Below are the code and all the weights of a small trained network. Each question names an input and a class and asks about switching units off, where a switched-off unit gives its printed mean instead of its output.

import numpy as np


def w(rows, s, z=0):
    codes = np.array(rows[::2]) - 128.0
    scale = np.full(codes.shape[1], s)
    scale[-1] = z or s
    return codes * scale


def norm(h):
    return h / np.sqrt((h * h).mean(-1, keepdims=True) + 1e-5)


def f(y):
    return np.maximum(y, 0)


def log_softmax(a):
    a = a - a.max(-1, keepdims=True)
    return a - np.log(np.exp(a).sum(-1, keepdims=True))


def net(x, mask):
    res = np.array(x, float).reshape(1, 8) / 4 @ E
    u = 0
    for l in range(3):
        y = f(norm(res) @ A[l][:, :-1].T + A[l][:, -1])
        res = res + np.where(mask[u : u + 4], y, B[l][:, -1]) @ B[l][:, :-1]
        u += 4
    return log_softmax(norm(res)[-1] @ U[:, :-1].T + U[:, -1])


A, B = {}, {}
E = w([
[134,195,64],'x0',
[150,120,193],'x1',
[119,113,111],'x2',
[111,20,167],'x3',
[173,61,172],'x4',
[254,184,96],'x5',
[212,94,94],'x6',
[142,60,128],'x7',
],0.0062)
A[0] = w([
[164,68,254,39],'L0N0',
[243,134,24,253],'L0N1',
[217,188,115,213],'L0N2',
[50,88,101,194],'L0N3',
],0.0071,0.00036)
B[0] = w([
[176,78,169,236],'L0N0',
[176,217,149,254],'L0N1',
[171,113,148,219],'L0N2',
[121,155,254,195],'L0N3',
],0.0069,0.0043)
A[1] = w([
[131,176,166,122],'L1N0',
[166,172,227,7],'L1N1',
[107,240,255,144],'L1N2',
[212,195,164,91],'L1N3',
],0.006,0.0012)
B[1] = w([
[63,95,73,174],'L1N0',
[132,128,8,195],'L1N1',
[134,107,31,254],'L1N2',
[100,65,150,227],'L1N3',
],0.011,0.004)
A[2] = w([
[137,120,66,105],'L2N0',
[66,217,82,7],'L2N1',
[121,254,180,133],'L2N2',
[208,140,126,49],'L2N3',
],0.008,0.0019)
B[2] = w([
[183,72,151,254],'L2N0',
[104,161,96,252],'L2N1',
[116,2,72,184],'L2N2',
[124,150,124,239],'L2N3',
],0.0098,0.0023)
U = w([
[157,77,207,251],'0',
[51,118,197,45],'1',
[249,193,145,28],'2',
[176,158,86,227],'3',
[80,175,85,104],'4',
[177,112,156,20],'5',
],0.017,0.0025)

Each question gives the input, the list of numbers given to net, and the class t.
The units are the neurons (one row each of A and B). Each row of codes is followed by its name. A weight is (code - 128) times the scale printed after its matrix; where a second scale follows, it is the last column's (A, B and U).
mask holds one flag per neuron, layer by layer. A switched-off neuron (its flag False) gives its mean, the last column of its row in B, instead of its output. The means were averaged over made-up inputs and are rounded, as every weight is.
A unit's drop is (log p(t) with every unit on - log p(t) with that unit switched off) / (log p(t) with every unit on - log p(t) with every unit switched off).
unit that matters most: the unit with the biggest drop
k most important neurons: the k neurons with the biggest drops, biggest first
k most important neurons of layer l: the k neurons of layer l with the biggest drops, biggest first
drop when u is switched off: that unit's drop, to one decimal
input [7,-8,7,-5,6,-7,6,6], class 2: 2 most important neurons of layer 0 -> (L0N1, L0N3)
input [-4,-7,8,4,-8,1,1,7], class 1: 2 most important neurons of layer 0 -> (L0N3, L0N0)
input [-4,8,-3,-7,2,-8,2,-4], class 5: 4 most important neurons -> (L1N2, L1N1, L0N0, L2N0)
input [-6,4,-6,-6,0,-2,-1,-7], class 4: unit that matters most -> L1N0
input [-8,-7,8,-7,-5,3,3,6], class 2: 2 most important neurons -> (L0N2, L1N3)
input [6,-5,7,3,-5,-4,-1,4], class 1: 2 most important neurons of layer 1 -> (L1N2, L1N1)
input [0,-6,1,4,1,4,4,2], class 2: 2 most important neurons -> (L0N1, L1N2)
input [-1,7,-8,1,2,-3,-3,-8], class 5: 2 most important neurons -> (L1N2, L0N0)
input [-8,7,-8,-5,-7,2,-8,3], class 4: drop when L1N2 is switched off -> -0.1
input [4,2,1,4,1,0,-5,-7], class 3: drop when L1N2 is switched off -> 0.5
input [0,7,8,-5,7,4,-6,-8], class 3: drop when L0N0 is switched off -> 0.0
